Here is a tiny trained network, its code and every weight. The questions are about switching its units off for an input and a class, where a switched-off unit gives its printed mean instead of its output.

import numpy as np


def w(rows, s, z=0):
    codes = np.array(rows[::2]) - 128.0
    scale = np.full(codes.shape[1], s)
    scale[-1] = z or s
    return codes * scale


def norm(h):
    return h / np.sqrt((h * h).mean(-1, keepdims=True) + 1e-5)


def f(y):
    return y / 2 * (1 + np.tanh(0.7978845608 * (y + 0.044715 * y**3)))


def log_softmax(a):
    a = a - a.max(-1, keepdims=True)
    return a - np.log(np.exp(a).sum(-1, keepdims=True))


def net(x, mask):
    res = np.array(x, float).reshape(1, 4) / 4 @ E
    u = 0
    for l in range(2):
        y = f(norm(res) @ A[l][:, :-1].T + A[l][:, -1])
        res = res + np.where(mask[u : u + 14], y, B[l][:, -1]) @ B[l][:, :-1]
        u += 14
    return log_softmax(norm(res)[-1] @ U[:, :-1].T + U[:, -1])


A, B = {}, {}
E = w([
[163,91,41,50,109,51,1,89],'x0',
[58,99,137,201,211,106,113,153],'x1',
[30,49,175,53,36,35,207,88],'x2',
[105,121,198,140,132,118,93,203],'x3',
],0.0058)
A[0] = w([
[152,151,151,150,105,178,94,101,126],'0.n1',
[200,122,92,191,101,103,122,197,178],'0.n2',
[222,155,190,45,99,120,95,117,3],'0.n3',
[183,121,143,135,143,75,167,183,129],'0.n4',
[160,132,61,152,181,107,67,65,67],'0.n5',
[173,145,49,133,254,83,83,92,49],'0.n6',
[134,167,130,156,169,205,217,142,43],'0.n7',
[125,119,158,234,181,132,119,221,56],'0.n8',
[141,164,147,85,72,150,74,165,59],'0.n9',
[82,133,179,208,219,169,93,196,64],'0.n10',
[135,53,203,119,143,50,143,67,97],'0.n11',
[114,145,168,137,139,176,165,69,117],'0.n12',
[77,103,154,140,120,67,204,100,142],'0.n13',
[212,189,148,126,200,107,88,158,169],'0.n14',
],0.0087,0.0036)
B[0] = w([
[132,172,121,107,149,80,108,128,158],'0.n1',
[80,145,164,128,62,168,146,110,185],'0.n2',
[179,69,129,173,93,84,69,232,169],'0.n3',
[92,105,120,159,70,174,105,76,134],'0.n4',
[62,121,49,198,149,195,67,67,204],'0.n5',
[69,89,80,109,67,159,157,93,226],'0.n6',
[201,114,166,153,209,149,150,72,220],'0.n7',
[90,195,201,155,185,168,26,241,233],'0.n8',
[195,67,144,156,111,44,119,142,151],'0.n9',
[117,231,254,175,169,188,22,229,255],'0.n10',
[110,173,138,83,116,149,149,115,205],'0.n11',
[168,131,116,88,170,115,122,108,170],'0.n12',
[118,146,117,56,69,173,136,130,237],'0.n13',
[95,147,165,42,109,88,136,141,242],'0.n14',
],0.0077,0.0058)
A[1] = w([
[110,121,150,71,160,74,181,155,84],'1.n1',
[194,77,218,157,139,133,193,133,173],'1.n2',
[216,99,186,160,213,138,218,51,24],'1.n3',
[77,78,31,211,148,137,114,66,23],'1.n4',
[213,2,149,244,39,32,94,134,89],'1.n5',
[200,138,137,153,190,170,210,83,83],'1.n6',
[147,124,104,135,113,28,111,101,97],'1.n7',
[93,208,182,231,207,128,83,236,17],'1.n8',
[93,114,106,64,84,95,174,175,5],'1.n9',
[93,109,131,91,86,117,29,173,238],'1.n10',
[103,80,6,205,136,180,144,101,76],'1.n11',
[61,45,18,191,163,151,101,90,101],'1.n12',
[70,110,53,106,154,130,78,62,101],'1.n13',
[183,121,154,179,57,101,94,227,209],'1.n14',
],0.008,0.003)
B[1] = w([
[113,90,166,147,87,104,143,68,139],'1.n1',
[141,161,36,185,171,60,112,74,159],'1.n2',
[171,183,87,174,204,42,158,67,152],'1.n3',
[126,194,56,148,44,159,63,53,160],'1.n4',
[214,100,70,75,183,69,32,190,167],'1.n5',
[140,117,102,210,190,69,173,129,151],'1.n6',
[197,152,128,133,161,165,145,200,139],'1.n7',
[30,116,255,134,118,199,151,196,254],'1.n8',
[121,58,226,56,94,89,160,96,166],'1.n9',
[150,129,91,162,180,120,184,137,242],'1.n10',
[62,149,83,166,71,128,57,60,160],'1.n11',
[180,201,58,206,94,161,123,92,175],'1.n12',
[97,163,119,176,74,201,127,92,182],'1.n13',
[163,67,102,89,182,134,76,176,195],'1.n14',
],0.0094,0.008)
U = w([
[65,60,202,26,35,65,241,54,68],'0',
[212,56,69,50,155,39,72,212,121],'1',
[80,187,36,188,45,183,69,68,194],'2',
[43,180,240,185,195,199,91,250,140],'3',
[193,185,123,192,243,14,242,51,4],'4',
],0.011,0.0038)

Each question gives the input, the list of numbers given to net, and the class t.
The units are the neurons (one row each of A and B). Each row of codes is followed by its name. A weight is (code - 128) times the scale printed after its matrix; where a second scale follows, it is the last column's (A, B and U).
mask holds one flag per neuron, layer by layer. A switched-off neuron (its flag False) gives its mean, the last column of its row in B, instead of its output. The means were averaged over made-up inputs and are rounded, as every weight is.
A unit's drop is (log p(t) with every unit on - log p(t) with that unit switched off) / (log p(t) with every unit on - log p(t) with every unit switched off).
The circuit of an input: a set's keep is (log p(t) with only the set's units on - log p(t) with every unit switched off) / (log p(t) with every unit on - log p(t) with every unit switched off). Starting from the 12 units with the biggest drops (on a tie, the unit counted first), units are removed one at a time, each time the one whose removal leaves the highest keep (on an exact tie, the one counted first), for as long as the keep stays at least 0.8.
circuit, biggest first: the units of the circuit, biggest drop first
unit that matters most: the unit with the biggest drop
top k neurons: the k neurons with the biggest drops, biggest first
top k neurons in layer l: the k neurons of layer l with the biggest drops, biggest first
drop when u is switched off: that unit's drop, to one decimal
input [3,-6,-5,-1], class 1: circuit, biggest first => (0.n3; 1.n14)
input [4,-6,-4,-1], class 1: top 4 neurons => (0.n3; 0.n9; 1.n5; 0.n14)
input [-1,-8,-7,4], class 1: top 4 neurons in layer 0 => (0.n10; 0.n9; 0.n8; 0.n3)
input [-8,1,3,-1], class 4: circuit, biggest first => (0.n7; 1.n3; 1.n2)
input [-4,-3,-2,0], class 4: circuit, biggest first => (0.n7; 1.n3)
input [-1,-7,3,-7], class 0: unit that matters most => 0.n7
input [-6,-8,-8,-2], class 4: top 2 neurons => (0.n7; 0.n10)
input [7,1,-8,4], class 2: circuit, biggest first => (0.n6; 0.n5)
input [4,-8,-1,-6], class 1: top 2 neurons => (0.n3; 1.n5)
input [5,-2,-3,3], class 2: top 3 neurons => (0.n5; 0.n6; 0.n10)
input [6,8,6,8], class 0: top 2 neurons => (0.n10; 0.n8)
input [-1,3,5,5], class 0: drop when 0.n10 is switched off => 0.1
input [2,-7,-6,0], class 1: drop when 0.n3 is switched off => 0.9
input [6,-4,-8,1], class 2: top neuron => (0.n5)
input [4,-1,3,1], class 1: drop when 0.n3 is switched off => 0.2
